Below is a small trained network, with its code and all its weights. Each question gives an input and a class and asks what happens when units are switched off, that is, made to give their printed mean instead of their output.

import numpy as np


def w(rows, s, z=0):
    codes = np.array(rows[::2]) - 128.0
    scale = np.full(codes.shape[1], s)
    scale[-1] = z or s
    return codes * scale


def norm(h):
    return h / np.sqrt((h * h).mean(-1, keepdims=True) + 1e-5)


def f(y):
    return np.maximum(y, 0)


def log_softmax(a):
    a = a - a.max(-1, keepdims=True)
    return a - np.log(np.exp(a).sum(-1, keepdims=True))


def net(x, mask):
    res = np.array(x, float).reshape(1, 7) / 4 @ E
    u = 0
    for l in range(3):
        y = f(norm(res) @ A[l][:, :-1].T + A[l][:, -1])
        res = res + np.where(mask[u : u + 7], y, B[l][:, -1]) @ B[l][:, :-1]
        u += 7
    return log_softmax(norm(res)[-1] @ U[:, :-1].T + U[:, -1])


A, B = {}, {}
E = w([
[124,211,176,132,127,28,68,133,25,139,64],'x0',
[142,133,120,137,114,128,135,115,130,126,126],'x1',
[131,89,151,141,134,77,151,144,158,133,112],'x2',
[114,92,169,36,76,123,175,75,86,52,143],'x3',
[129,141,118,130,120,121,133,129,133,120,134],'x4',
[246,118,145,102,159,177,91,132,212,40,92],'x5',
[96,131,125,125,140,137,116,136,124,116,118],'x6',
],0.011)
A[0] = w([
[146,149,145,128,155,101,92,123,121,136,144,48],'L0N1',
[104,98,138,64,97,123,185,126,70,107,133,85],'L0N2',
[119,151,122,141,123,51,134,127,7,177,105,97],'L0N3',
[156,156,163,134,140,102,95,115,111,107,101,1],'L0N4',
[60,113,92,146,111,126,189,131,100,187,169,133],'L0N5',
[150,177,175,123,138,73,84,121,107,118,98,22],'L0N6',
[131,139,133,131,152,95,89,130,143,134,129,166],'L0N7',
],0.013,0.0038)
B[0] = w([
[169,120,164,179,98,144,162,139,131,118,113,151],'L0N1',
[146,101,144,127,196,99,138,38,142,92,169,196],'L0N2',
[91,143,209,124,116,115,82,98,251,129,115,252],'L0N3',
[120,112,101,111,153,146,146,200,58,127,197,164],'L0N4',
[192,121,40,131,111,153,198,188,28,138,114,222],'L0N5',
[163,114,59,111,110,140,198,182,46,137,111,190],'L0N6',
[123,125,103,159,146,163,122,105,101,118,132,163],'L0N7',
],0.011,0.015)
A[1] = w([
[56,180,136,181,75,138,58,145,219,220,118,80],'L1N1',
[62,152,190,44,70,74,69,56,183,166,136,4],'L1N2',
[39,109,89,182,131,99,175,65,100,214,194,109],'L1N3',
[126,160,75,141,64,109,134,217,65,231,85,154],'L1N4',
[91,101,128,34,6,92,164,148,28,113,133,77],'L1N5',
[187,178,165,131,153,24,37,123,32,101,68,71],'L1N6',
[52,215,217,182,123,47,94,69,86,203,149,52],'L1N7',
],0.013,0.0026)
B[1] = w([
[183,56,92,99,251,90,120,130,85,87,110,204],'L1N1',
[68,183,150,180,5,173,139,175,147,122,157,179],'L1N2',
[133,172,127,109,107,132,158,155,65,166,111,199],'L1N3',
[143,75,121,130,97,167,56,215,112,89,90,253],'L1N4',
[98,179,159,109,168,96,184,42,177,137,149,209],'L1N5',
[99,152,66,99,107,155,205,126,47,195,121,188],'L1N6',
[124,60,194,177,155,112,101,111,186,57,76,213],'L1N7',
],0.016,0.015)
A[2] = w([
[128,158,78,38,131,107,246,130,27,203,166,95],'L2N1',
[167,141,20,112,182,149,113,218,136,208,90,200],'L2N2',
[152,211,65,144,92,151,90,229,45,229,97,121],'L2N3',
[155,138,65,200,105,168,88,235,165,191,56,200],'L2N4',
[114,62,96,47,93,150,170,160,98,52,118,170],'L2N5',
[125,128,131,168,151,163,116,193,138,137,98,159],'L2N6',
[154,169,58,246,226,101,37,111,235,174,208,4],'L2N7',
],0.012,0.0014)
B[2] = w([
[111,167,109,98,247,85,142,133,51,114,59,249],'L2N1',
[61,175,174,178,12,138,141,117,218,150,135,228],'L2N2',
[100,76,103,158,63,145,207,123,129,161,231,211],'L2N3',
[106,124,54,145,134,173,58,176,110,188,188,228],'L2N4',
[190,122,164,84,125,109,87,104,122,116,137,220],'L2N5',
[159,142,74,132,135,99,117,115,122,199,128,190],'L2N6',
[90,227,123,146,228,73,88,58,162,151,65,162],'L2N7',
],0.015,0.016)
U = w([
[96,122,18,170,64,160,132,222,65,234,196,241],'0',
[130,191,127,34,205,78,252,75,17,107,130,251],'1',
[146,203,84,160,170,128,31,82,251,186,140,28],'2',
[237,105,179,32,125,134,105,47,174,53,181,48],'3',
[136,23,136,186,173,90,34,224,106,93,53,51],'4',
[37,158,255,174,38,83,198,113,144,55,98,31],'5',
],0.0097,0.0015)

Each question gives the input, the list of numbers given to net, and the class t.
The units are the neurons (one row each of A and B). Each row of codes is followed by its name. A weight is (code - 128) times the scale printed after its matrix; where a second scale follows, it is the last column's (A, B and U).
mask holds one flag per neuron, layer by layer. A switched-off neuron (its flag False) gives its mean, the last column of its row in B, instead of its output. The means were averaged over made-up inputs and are rounded, as every weight is.
A unit's drop is (log p(t) with every unit on - log p(t) with that unit switched off) / (log p(t) with every unit on - log p(t) with every unit switched off).
The circuit of an input: a set's keep is (log p(t) with only the set's units on - log p(t) with every unit switched off) / (log p(t) with every unit on - log p(t) with every unit switched off). Starting from the 12 units with the biggest drops (on a tie, the unit counted first), units are removed one at a time, each time the one whose removal leaves the highest keep (on an exact tie, the one counted first), for as long as the keep stays at least 0.8.
circuit, biggest first: the units of the circuit, biggest drop first
unit that matters most: the unit with the biggest drop
top k neurons: the k neurons with the biggest drops, biggest first
top k neurons in layer l: the k neurons of layer l with the biggest drops, biggest first
input [-1,2,-2,-7,-2,1,-7], class 2: top neuron in layer 1 => [L1N6]
input [7,-7,2,-2,8,3,8], class 0: top 2 neurons => [L0N6, L1N4]
input [0,7,2,-4,-5,3,-1], class 2: top 2 neurons => [L0N5, L0N6]
input [-3,6,-7,-3,7,2,-1], class 2: top 2 neurons => [L0N5, L0N6]
input [8,-4,0,-8,-6,-4,5], class 4: top 2 neurons => [L0N3, L1N7]
input [7,3,7,0,-3,8,1], class 0: top 3 neurons => [L0N2, L1N4, L2N3]
input [6,3,-6,-1,-4,-3,6], class 4: circuit, biggest first => [L0N3, L1N1]
input [2,7,6,-8,4,-6,2], class 4: top 3 neurons => [L0N3, L1N1, L1N7]
input [6,-8,4,-5,5,0,-4], class 4: top 2 neurons => [L0N3, L0N5]
input [-7,6,-5,7,5,2,8], class 3: top 2 neurons => [L0N5, L1N6]
input [4,4,2,4,2,0,0], class 5: top 2 neurons => [L0N3, L0N5]
input [4,-8,1,-8,2,-6,-7], class 4: top 2 neurons in layer 1 => [L1N7, L1N1]
input [-8,-3,6,6,-7,0,3], class 1: top 4 neurons => [L0N3, L1N4, L1N7, L2N2]
input [7,4,0,1,-5,-8,8], class 5: top 2 neurons in layer 0 => [L0N3, L0N2]
input [6,1,-2,-8,-5,-2,8], class 4: circuit, biggest first => [L1N7]
input [0,-5,-4,6,-2,6,-3], class 3: top 2 neurons in layer 0 => [L0N5, L0N3]
input [1,7,1,7,-3,-5,8], class 5: top 2 neurons in layer 0 => [L0N3, L0N6]
input [-8,3,-6,-1,-3,1,-3], class 2: top 2 neurons in layer 1 => [L1N3, L1N6]
input [-2,8,-4,1,7,-6,-4], class 1: top 2 neurons => [L0N5, L1N5]
input [-4,-4,1,4,-4,3,4], class 3: top 2 neurons in layer 0 => [L0N3, L0N5]
input [2,1,-1,-8,4,8,-5], class 0: unit that matters most => L0N3
input [5,3,-3,-8,4,-5,7], class 4: top 3 neurons => [L0N3, L1N7, L1N1]
input [0,-5,3,-2,4,1,-1], class 2: top 2 neurons in layer 2 => [L2N7, L2N2]
input [-3,7,6,1,-1,4,-4], class 3: top 2 neurons in layer 1 => [L1N4, L1N5]
